Here is a tiny trained network, its code and every weight. The questions are about switching its units off for an input and a target symbol, where a switched-off unit gives its printed mean instead of its output.

import numpy as np


def w(rows, s, z=0):
    codes = np.array(rows[::2]) - 128.0
    scale = np.full(codes.shape[1], s)
    scale[-1] = z or s
    return codes * scale


def norm(h):
    return h / np.sqrt((h * h).mean(-1, keepdims=True) + 1e-5)


def f(y):
    return np.maximum(y, 0)


def softmax(a):
    e = np.exp(a - a.max(-1, keepdims=True))
    return e / e.sum(-1, keepdims=True)


def log_softmax(a):
    a = a - a.max(-1, keepdims=True)
    return a - np.log(np.exp(a).sum(-1, keepdims=True))


def net(x, mask):
    ids = ['ΣΨΩαγδ'.index(c) for c in x.split()]
    T = len(ids)
    res = E[ids] + P[:T]
    u = 0
    for l in range(2):
        q, k, v = (norm(res) @ M[l].T for M in (Q, K, V))
        z = softmax(np.where(np.tri(T) > 0, q @ k.T / 2**0.5, -1e9)) @ v
        res = res + np.where(mask[u], z, O[l][:, -1]) @ O[l][:, :-1]
        u += 1
        y = f(norm(res) @ A[l][:, :-1].T + A[l][:, -1])
        res = res + np.where(mask[u : u + 12], y, B[l][:, -1]) @ B[l][:, :-1]
        u += 12
    return log_softmax(norm(res)[-1] @ U[:, :-1].T + U[:, -1])


Q, K, V, O, A, B = {}, {}, {}, {}, {}, {}
E = w([
[180,87,3],'Σ',
[123,161,114],'Ψ',
[149,145,130],'Ω',
[129,123,122],'α',
[141,145,128],'γ',
[143,144,130],'δ',
],0.0055)
P = w([
[97,172,129],'0',
[232,127,165],'1',
[48,134,100],'2',
[214,115,135],'3',
[144,243,123],'4',
[222,121,117],'5',
[237,153,248],'6',
[228,123,99],'7',
[241,148,253],'8',
],0.0016)
Q[0] = w([
[48,243,195],'L0H1',
[144,253,159],'L0H1',
],0.0051)
K[0] = w([
[220,24,26],'L0H1',
[217,83,2],'L0H1',
],0.0049)
V[0] = w([
[38,26,6],'L0H1',
[33,117,211],'L0H1',
],0.0024)
O[0] = w([
[164,250,68,5],'L0H1',
[50,222,249,34],'L0H1',
],0.0023,0.0024)
A[0] = w([
[114,73,78,152],'L0N1',
[107,181,2,132],'L0N2',
[74,133,36,77],'L0N3',
[64,86,126,155],'L0N4',
[122,135,58,37],'L0N5',
[75,196,147,105],'L0N6',
[135,70,130,101],'L0N7',
[124,89,142,117],'L0N8',
[136,152,67,4],'L0N9',
[129,47,140,134],'L0N10',
[134,255,117,70],'L0N11',
[108,91,174,62],'L0N12',
],0.0034,0.0031)
B[0] = w([
[167,147,184,218],'L0N1',
[198,88,185,251],'L0N2',
[149,121,233,159],'L0N3',
[171,130,103,156],'L0N4',
[245,147,148,132],'L0N5',
[101,197,122,140],'L0N6',
[138,145,119,153],'L0N7',
[110,154,137,144],'L0N8',
[214,219,230,128],'L0N9',
[99,140,146,209],'L0N10',
[118,56,210,171],'L0N11',
[121,162,254,131],'L0N12',
],0.0036,0.0014)
Q[1] = w([
[213,18,61],'L1H1',
[206,2,88],'L1H1',
],0.0056)
K[1] = w([
[27,110,253],'L1H1',
[24,164,253],'L1H1',
],0.0051)
V[1] = w([
[3,119,145],'L1H1',
[183,252,115],'L1H1',
],0.0039)
O[1] = w([
[213,151,3,6],'L1H1',
[31,228,152,194],'L1H1',
],0.0045,0.002)
A[1] = w([
[101,163,2,55],'L1N1',
[94,184,146,237],'L1N2',
[170,148,137,179],'L1N3',
[184,78,89,11],'L1N4',
[70,91,139,101],'L1N5',
[36,216,113,5],'L1N6',
[145,89,156,164],'L1N7',
[95,129,163,115],'L1N8',
[177,79,88,34],'L1N9',
[190,101,175,193],'L1N10',
[120,91,161,143],'L1N11',
[153,47,104,154],'L1N12',
],0.0049,0.0014)
B[1] = w([
[126,167,47,136],'L1N1',
[126,146,71,184],'L1N2',
[101,108,127,186],'L1N3',
[231,231,176,156],'L1N4',
[126,151,64,138],'L1N5',
[122,2,137,136],'L1N6',
[123,123,84,190],'L1N7',
[176,140,116,166],'L1N8',
[254,185,145,155],'L1N9',
[100,115,90,255],'L1N10',
[125,131,97,175],'L1N11',
[117,159,220,165],'L1N12',
],0.0044,0.0039)
U = w([
[250,210,206,231],'Σ',
[29,203,253,237],'Ψ',
[67,240,40,2],'Ω',
[74,31,224,134],'α',
[105,70,73,35],'γ',
[52,136,14,204],'δ',
],0.0061,0.0049)

Each question gives the input, a string of symbols that net reads in full, and the target symbol t.
The units are the heads (2 rows each of Q, K, V and O) and the neurons (one row each of A and B). Each row of codes is followed by its name. A weight is (code - 128) times the scale printed after its matrix; where a second scale follows, it is the last column's (O, A, B and U).
mask holds one flag per unit, layer by layer, with each layer's heads first. A switched-off unit (its flag False) gives its mean, the last column of its rows in O or B, instead of its output. The means were averaged over made-up inputs and are rounded, as every weight is.
A unit's drop is (log p(t) with every unit on - log p(t) with that unit switched off) / (log p(t) with every unit on - log p(t) with every unit switched off).
The circuit of an input: a set's keep is (log p(t) with only the set's units on - log p(t) with every unit switched off) / (log p(t) with every unit on - log p(t) with every unit switched off). Starting from the 12 units with the biggest drops (on a tie, the unit counted first), units are removed one at a time, each time the one whose removal leaves the highest keep (on an exact tie, the one counted first), for as long as the keep stays at least 0.8.
units of the circuit, in order: the units of the circuit, biggest drop first
most important unit: the unit with the biggest drop
top k neurons: the k neurons with the biggest drops, biggest first
top k neurons in layer l: the k neurons of layer l with the biggest drops, biggest first
input δ Σ δ, target Σ: top 2 neurons : (L0N2, L0N1)
input Ψ Σ Ψ α, target δ: top 2 neurons : (L0N11, L1N4)
input δ α δ, target α: top 3 neurons in layer 1 : (L1N4, L1N9, L1N10)
input Σ Σ Ψ Ω δ α, target Ψ: units of the circuit, in order : (L1H1, L0H1)
input δ Σ γ, target Σ: units of the circuit, in order : (L0N2, L0H1)
input δ Ψ δ δ Ω δ α Ω Ω, target α: top 2 neurons in layer 1 : (L1N4, L1N9)
input Ω δ δ δ δ Ψ, target α: top 2 neurons : (L0N4, L0N1)
input Ψ δ δ δ Ψ δ δ Ψ, target δ: units of the circuit, in order : (L1N4, L1N9)
input Ψ α δ, target α: top 2 neurons in layer 0 : (L0N2, L0N11)
input α Ω Σ δ α, target α: top 4 neurons : (L0N2, L0N11, L1N4, L1N9)
input γ Σ Ω, target Σ: most important unit : L0N2
input Σ Σ Ψ Ψ, target Ψ: units of the circuit, in order : (L1H1, L0H1, L0N2)
input Σ δ δ Σ δ δ, target Ψ: units of the circuit, in order : (L1H1, L0H1)
input α Σ δ, target Σ: top 2 neurons : (L0N2, L0N11)
input Ω δ Ψ Ψ δ α δ Ω, target α: most important unit : L0N11
input δ Ω Σ Ψ α, target α: top 3 neurons : (L0N2, L0N11, L0N4)
input Ψ Σ Σ α γ δ, target δ: top 3 neurons : (L0N6, L0N11, L0N2)
input Ψ δ δ δ δ δ, target δ: top 3 neurons in layer 0 : (L0N11, L0N6, L0N4)
input Ω α γ, target α: top 2 neurons : (L1N4, L1N9)
input Ψ Ψ δ Ψ δ α, target δ: top 2 neurons : (L0N6, L0N11)
input Ψ γ Ψ Ω, target δ: top neuron : (L0N2)
input Ψ α δ γ, target δ: top 2 neurons : (L0N11, L0N6)
